Below is a small trained network, with its code and all its weights. Each question gives an input and a class and asks what happens when units are switched off, that is, made to give their printed mean instead of their output.

import numpy as np


def w(rows, s, z=0):
    codes = np.array(rows[::2]) - 128.0
    scale = np.full(codes.shape[1], s)
    scale[-1] = z or s
    return codes * scale


def f(y):
    return np.maximum(y, 0)


def log_softmax(a):
    a = a - a.max(-1, keepdims=True)
    return a - np.log(np.exp(a).sum(-1, keepdims=True))


def net(x, mask):
    res = np.array(x, float).reshape(1, 7) / 4 @ E
    y = f(res @ A[0][:, :-1].T + A[0][:, -1])
    res = res + np.where(mask, y, B[0][:, -1]) @ B[0][:, :-1]
    return log_softmax(res[-1] @ U[:, :-1].T + U[:, -1])


A, B = {}, {}
E = w([
[88,55,92],'x0',
[165,96,11],'x1',
[29,108,81],'x2',
[134,27,143],'x3',
[161,57,85],'x4',
[212,74,191],'x5',
[165,218,143],'x6',
],0.011)
A[0] = w([
[130,131,107,68],'neuron 1',
[120,112,112,2],'neuron 2',
[74,201,148,139],'neuron 3',
[130,107,218,147],'neuron 4',
[171,205,157,52],'neuron 5',
[138,112,192,171],'neuron 6',
[125,247,158,137],'neuron 7',
[167,134,125,54],'neuron 8',
[128,146,71,75],'neuron 9',
[149,176,175,119],'neuron 10',
[160,174,155,35],'neuron 11',
[154,72,137,157],'neuron 12',
],0.015,0.0055)
B[0] = w([
[129,150,118,136],'neuron 1',
[125,111,100,136],'neuron 2',
[73,75,235,219],'neuron 3',
[197,134,114,203],'neuron 4',
[205,74,95,205],'neuron 5',
[198,105,115,188],'neuron 6',
[184,3,170,254],'neuron 7',
[169,153,87,142],'neuron 8',
[94,167,45,164],'neuron 9',
[190,127,224,199],'neuron 10',
[199,9,115,173],'neuron 11',
[102,23,151,178],'neuron 12',
],0.0063,0.017)
U = w([
[124,79,98,52],'0',
[123,163,141,216],'1',
[217,83,163,147],'2',
[184,161,79,182],'3',
[84,157,172,108],'4',
[182,227,141,10],'5',
[167,157,8,122],'6',
],0.013,0.012)

Each question gives the input, the list of numbers given to net, and the class t.
The units are the neurons (one row each of A and B). Each row of codes is followed by its name. A weight is (code - 128) times the scale printed after its matrix; where a second scale follows, it is the last column's (A, B and U).
mask holds one flag per neuron, in row order. A switched-off neuron (its flag False) gives its mean, the last column of its row in B, instead of its output. The means were averaged over made-up inputs and are rounded, as every weight is.
A unit's drop is (log p(t) with every unit on - log p(t) with that unit switched off) / (log p(t) with every unit on - log p(t) with every unit switched off).
The circuit of an input: a set's keep is (log p(t) with only the set's units on - log p(t) with every unit switched off) / (log p(t) with every unit on - log p(t) with every unit switched off). Starting from all 12 units, units are removed one at a time, each time the one whose removal leaves the highest keep (on an exact tie, the one counted first), for as long as the keep stays at least 0.8.
units of the circuit, in order: the units of the circuit, biggest drop first
unit that matters most: the unit with the biggest drop
k most important neurons: the k neurons with the biggest drops, biggest first
drop of u: that unit's drop, to one decimal
input [2,7,8,0,-7,3,1], class 6: units of the circuit, in order => (neuron 3; neuron 7)
input [-1,3,6,-8,3,2,1], class 1: unit that matters most => neuron 5
input [-7,-8,3,1,8,-2,-5], class 1: units of the circuit, in order => (neuron 7; neuron 5)
input [-8,-1,8,-3,1,-4,-5], class 4: units of the circuit, in order => (neuron 3; neuron 5; neuron 11)
input [-1,7,-1,-2,3,1,-7], class 6: units of the circuit, in order => (neuron 7; neuron 3)
input [4,-6,7,6,3,3,-4], class 0: units of the circuit, in order => (neuron 7; neuron 10)
input [0,-3,0,2,-8,-1,-8], class 4: units of the circuit, in order => (neuron 7; neuron 5)
input [5,6,-3,-2,-5,-3,-8], class 6: units of the circuit, in order => (neuron 3; neuron 7)
input [-2,5,1,3,-8,-3,-7], class 4: units of the circuit, in order => (neuron 5; neuron 7)
input [6,-1,8,2,3,0,6], class 1: 2 most important neurons => (neuron 7; neuron 5)
input [-1,6,6,-8,-6,-5,3], class 2: 2 most important neurons => (neuron 7; neuron 3)
input [7,6,2,1,-2,-1,-5], class 6: drop of neuron 7 => 0.3
input [4,0,-3,-5,3,3,-8], class 0: drop of neuron 4 => 0.1
input [1,-3,5,-1,7,-1,-7], class 0: drop of neuron 4 => 0.0
input [-5,-1,6,-3,-6,-7,-4], class 4: units of the circuit, in order => (neuron 3)
